Here is a tiny trained network, its code and every weight. The questions are about switching its units off for an input and a class, where a switched-off unit gives its printed mean instead of its output.

import numpy as np


def w(rows, s, z=0):
    codes = np.array(rows[::2]) - 128.0
    scale = np.full(codes.shape[1], s)
    scale[-1] = z or s
    return codes * scale


def f(y):
    return y / 2 * (1 + np.tanh(0.7978845608 * (y + 0.044715 * y**3)))


def log_softmax(a):
    a = a - a.max(-1, keepdims=True)
    return a - np.log(np.exp(a).sum(-1, keepdims=True))


def net(x, mask):
    res = np.array(x, float).reshape(1, 3) / 4 @ E
    y = f(res @ A[0][:, :-1].T + A[0][:, -1])
    res = res + np.where(mask, y, B[0][:, -1]) @ B[0][:, :-1]
    return log_softmax(res[-1] @ U[:, :-1].T + U[:, -1])


A, B = {}, {}
E = w([
[161,200,63,90,91,100,29,80,165,46,119],'x0',
[99,142,70,121,196,146,198,48,80,186,194],'x1',
[48,154,170,169,198,91,6,125,88,73,172],'x2',
],0.012)
A[0] = w([
[143,100,106,92,67,197,195,135,148,203,37,121],'neuron 1',
[146,167,59,90,118,93,121,76,199,87,61,77],'neuron 2',
[111,110,40,92,81,212,157,80,26,162,195,86],'neuron 3',
[175,94,77,115,62,196,178,108,184,129,177,3],'neuron 4',
[118,138,204,201,165,149,87,139,120,148,176,49],'neuron 5',
[174,78,23,86,97,123,198,148,138,88,115,143],'neuron 6',
[123,91,194,147,34,111,98,226,119,110,17,195],'neuron 7',
[101,173,49,108,162,165,144,45,106,181,214,206],'neuron 8',
[176,117,126,243,140,170,136,154,218,79,24,6],'neuron 9',
[171,207,88,91,125,72,87,90,186,184,125,17],'neuron 10',
[202,141,92,27,102,113,15,35,176,11,139,222],'neuron 11',
[103,203,148,254,172,75,107,114,31,95,206,177],'neuron 12',
[62,140,118,138,140,88,60,167,105,115,188,35],'neuron 13',
[165,40,182,148,169,141,155,216,131,228,124,129],'neuron 14',
],0.0075,0.0025)
B[0] = w([
[200,135,181,119,127,113,74,102,114,131,152,216],'neuron 1',
[81,97,103,93,174,139,142,62,178,123,210,187],'neuron 2',
[90,219,207,157,109,159,190,135,131,100,76,188],'neuron 3',
[174,137,152,153,31,125,71,107,63,94,120,179],'neuron 4',
[177,112,111,146,119,132,68,88,115,157,186,159],'neuron 5',
[223,151,152,111,53,111,61,92,149,114,124,190],'neuron 6',
[111,219,116,160,210,201,158,126,203,48,78,209],'neuron 7',
[63,114,206,135,149,122,205,184,143,79,25,210],'neuron 8',
[125,167,138,165,48,211,215,112,90,50,108,164],'neuron 9',
[118,115,94,108,211,179,61,1,114,172,194,167],'neuron 10',
[157,147,145,93,169,130,195,110,143,182,162,248],'neuron 11',
[235,145,178,182,121,95,154,168,81,127,149,204],'neuron 12',
[190,105,235,186,55,137,132,128,126,48,221,172],'neuron 13',
[174,108,106,111,207,163,130,41,218,218,223,202],'neuron 14',
],0.0082,0.017)
U = w([
[255,138,169,163,24,108,47,125,56,100,172,86],'0',
[97,192,161,180,136,170,177,154,149,66,77,66],'1',
[164,80,99,103,224,146,108,77,134,187,212,79],'2',
[196,130,123,124,150,41,138,167,176,123,104,255],'3',
[147,36,21,106,44,54,43,206,107,142,90,56],'4',
[37,18,16,129,14,40,45,191,140,135,107,54],'5',
],0.008,0.0076)

Each question gives the input, the list of numbers given to net, and the class t.
The units are the neurons (one row each of A and B). Each row of codes is followed by its name. A weight is (code - 128) times the scale printed after its matrix; where a second scale follows, it is the last column's (A, B and U).
mask holds one flag per neuron, in row order. A switched-off neuron (its flag False) gives its mean, the last column of its row in B, instead of its output. The means were averaged over made-up inputs and are rounded, as every weight is.
A unit's drop is (log p(t) with every unit on - log p(t) with that unit switched off) / (log p(t) with every unit on - log p(t) with every unit switched off).
The circuit of an input: a set's keep is (log p(t) with only the set's units on - log p(t) with every unit switched off) / (log p(t) with every unit on - log p(t) with every unit switched off). Starting from the 12 units with the biggest drops (on a tie, the unit counted first), units are removed one at a time, each time the one whose removal leaves the highest keep (on an exact tie, the one counted first), for as long as the keep stays at least 0.8.
units of the circuit, in order: the units of the circuit, biggest drop first
unit that matters most: the unit with the biggest drop
k most important neurons: the k neurons with the biggest drops, biggest first
drop of u: that unit's drop, to one decimal
input [5,-3,-4], class 2: units of the circuit, in order : (neuron 2; neuron 10)
input [1,5,6], class 0: unit that matters most : neuron 12
input [8,8,2], class 1: 3 most important neurons : (neuron 8; neuron 3; neuron 14)
input [6,-2,-5], class 2: 3 most important neurons : (neuron 2; neuron 11; neuron 10)
input [-4,7,-7], class 0: 2 most important neurons : (neuron 1; neuron 4)
input [3,2,2], class 3: 2 most important neurons : (neuron 14; neuron 7)
input [5,3,1], class 2: 2 most important neurons : (neuron 10; neuron 7)
input [-8,-6,3], class 2: 4 most important neurons : (neuron 14; neuron 8; neuron 5; neuron 3)
input [3,-8,7], class 1: 3 most important neurons : (neuron 7; neuron 1; neuron 6)
input [6,-7,-4], class 1: 3 most important neurons : (neuron 7; neuron 9; neuron 14)
input [8,-8,-1], class 1: 2 most important neurons : (neuron 7; neuron 9)
input [-7,-6,0], class 2: 3 most important neurons : (neuron 14; neuron 8; neuron 3)
input [3,-3,2], class 3: 3 most important neurons : (neuron 14; neuron 3; neuron 8)
input [8,-3,4], class 2: most important neuron : (neuron 11)
input [4,-6,-3], class 1: 3 most important neurons : (neuron 7; neuron 9; neuron 14)
input [-6,8,0], class 1: drop of neuron 3 : 0.4
input [6,-7,2], class 1: drop of neuron 14 : 0.2
input [-6,4,8], class 0: drop of neuron 12 : 0.2
